Below is a small trained network, with its code and all its weights. Each question gives an input and a target symbol and asks what happens when units are switched off, that is, made to give their printed mean instead of their output.

import numpy as np


def w(rows, s, z=0):
    codes = np.array(rows[::2]) - 128.0
    scale = np.full(codes.shape[1], s)
    scale[-1] = z or s
    return codes * scale


def f(y):
    return np.maximum(y, 0)


def softmax(a):
    e = np.exp(a - a.max(-1, keepdims=True))
    return e / e.sum(-1, keepdims=True)


def log_softmax(a):
    a = a - a.max(-1, keepdims=True)
    return a - np.log(np.exp(a).sum(-1, keepdims=True))


def net(x, mask):
    ids = ['ΛΣΨβζθτ'.index(c) for c in x.split()]
    T = len(ids)
    res = E[ids] + P[:T]
    r = res
    for j in range(2):
        rows = slice(4 * j, 4 * j + 4)
        q, k, v = (r @ M[0][rows].T for M in (Q, K, V))
        z = softmax(np.where(np.tri(T) > 0, q @ k.T / 4**0.5, -1e9)) @ v
        o = O[0][rows]
        res = res + np.where(mask[j], z, o[:, -1]) @ o[:, :-1]
    y = f(res @ A[0][:, :-1].T + A[0][:, -1])
    res = res + np.where(mask[2:10], y, B[0][:, -1]) @ B[0][:, :-1]
    return log_softmax(res[-1] @ U[:, :-1].T + U[:, -1])


Q, K, V, O, A, B = {}, {}, {}, {}, {}, {}
E = w([
[51,2,159,113],'Λ',
[150,203,166,184],'Σ',
[75,173,81,162],'Ψ',
[163,87,113,199],'β',
[129,104,207,126],'ζ',
[27,148,169,108],'θ',
[31,43,57,166],'τ',
],0.012)
P = w([
[81,137,225,254],'0',
[112,152,150,188],'1',
[114,140,121,160],'2',
[116,128,116,150],'3',
[108,124,107,154],'4',
[112,120,116,148],'5',
[107,123,119,154],'6',
[108,119,116,157],'7',
[112,116,120,154],'8',
[103,114,124,152],'9',
[105,111,120,157],'10',
[98,115,127,153],'11',
[105,119,123,160],'12',
],0.0079)
Q[0] = w([
[53,119,193,251],'h0',
[178,128,83,36],'h0',
[96,123,158,182],'h0',
[91,118,153,198],'h0',
[146,131,127,119],'h1',
[164,139,133,122],'h1',
[95,120,123,142],'h1',
[98,122,120,133],'h1',
],0.016)
K[0] = w([
[66,120,212,255],'h0',
[163,134,83,53],'h0',
[91,131,174,205],'h0',
[96,125,173,188],'h0',
[117,124,121,119],'h1',
[124,120,120,120],'h1',
[137,138,140,136],'h1',
[137,129,153,145],'h1',
],0.015)
V[0] = w([
[57,197,128,83],'h0',
[129,99,213,92],'h0',
[179,254,143,165],'h0',
[90,82,81,116],'h0',
[133,112,151,143],'h1',
[122,135,127,116],'h1',
[127,123,111,138],'h1',
[113,71,138,146],'h1',
],0.0093)
O[0] = w([
[24,201,134,81,46],'h0',
[142,101,255,58,234],'h0',
[162,148,55,60,235],'h0',
[86,133,132,190,1],'h0',
[142,118,152,148,194],'h1',
[112,136,123,108,99],'h1',
[150,146,96,129,134],'h1',
[144,149,148,148,199],'h1',
],0.0084,0.0029)
A[0] = w([
[187,254,173,183,107],'n0',
[70,144,185,223,64],'n1',
[171,119,143,130,199],'n2',
[129,152,63,156,183],'n3',
[172,154,169,97,244],'n4',
[57,164,101,127,253],'n5',
[130,118,94,58,124],'n6',
[156,105,121,144,218],'n7',
],0.009,0.0048)
B[0] = w([
[108,86,2,18,234],'n0',
[103,85,72,74,242],'n1',
[199,128,141,123,221],'n2',
[143,160,69,183,186],'n3',
[159,148,143,83,254],'n4',
[79,214,164,168,201],'n5',
[88,90,103,105,170],'n6',
[163,116,140,150,230],'n7',
],0.0094,0.0055)
U = w([
[82,20,152,72,2],'Λ',
[143,131,53,23,118],'Σ',
[123,235,137,201,157],'Ψ',
[217,112,135,216,195],'β',
[185,144,254,77,182],'ζ',
[73,205,206,95,164],'θ',
[65,77,74,173,65],'τ',
],0.0082,0.0034)

Each question gives the input, a string of symbols that net reads in full, and the target symbol t.
The units are the heads (4 rows each of Q, K, V and O) and the neurons (one row each of A and B). Each row of codes is followed by its name. A weight is (code - 128) times the scale printed after its matrix; where a second scale follows, it is the last column's (O, A, B and U).
mask holds one flag per unit, heads first, then neurons. A switched-off unit (its flag False) gives its mean, the last column of its rows in O or B, instead of its output. The means were averaged over made-up inputs and are rounded, as every weight is.
A unit's drop is (log p(t) with every unit on - log p(t) with that unit switched off) / (log p(t) with every unit on - log p(t) with every unit switched off).
The circuit of an input: a set's keep is (log p(t) with only the set's units on - log p(t) with every unit switched off) / (log p(t) with every unit on - log p(t) with every unit switched off). Starting from all 10 units, units are removed one at a time, each time the one whose removal leaves the highest keep (on an exact tie, the one counted first), for as long as the keep stays at least 0.8.
units of the circuit, in order: the units of the circuit, biggest drop first
top k neurons: the k neurons with the biggest drops, biggest first
heads that matter: for each layer, one digit per head in row order, 1 if its drop is at least 0.15 and else 0, layers parted by /
drop when u is switched off: that unit's drop, to one decimal
input Σ β Σ Σ, target Σ: units of the circuit, in order : (h0)
input Σ ζ ζ Ψ, target Ψ: heads that matter : 00
input θ ζ β ζ τ, target θ: heads that matter : 10
input ζ θ Σ Ψ Σ Λ Λ, target ζ: units of the circuit, in order : (h0 n0)
input Λ β β, target Λ: units of the circuit, in order : (h0 n1)
input τ Λ Ψ, target τ: units of the circuit, in order : (h0 n1)
input ζ ζ Λ ζ ζ Ψ, target ζ: units of the circuit, in order : (h0 n0)
input Ψ Σ θ τ Σ Λ τ, target Ψ: units of the circuit, in order : (n5 h0 n0)
input τ ζ β Ψ ζ β Σ β Σ Ψ, target τ: top 3 neurons : (n1 n4 n2)
input θ ζ τ ζ Σ Σ β Σ Σ Σ τ Σ Ψ, target θ: units of the circuit, in order : (h0 n5)
input τ β Λ, target τ: top 2 neurons : (n1 n4)
input β ζ β τ, target β: drop when n1 is switched off : 0.1
input ζ β Λ θ β Λ Σ θ Λ Λ ζ τ ζ, target ζ: drop when h0 is switched off : 0.3
input τ τ ζ Σ Ψ Σ β Ψ θ, target τ: units of the circuit, in order : (h0)
input Λ θ ζ, target Λ: drop when n1 is switched off : 1.1
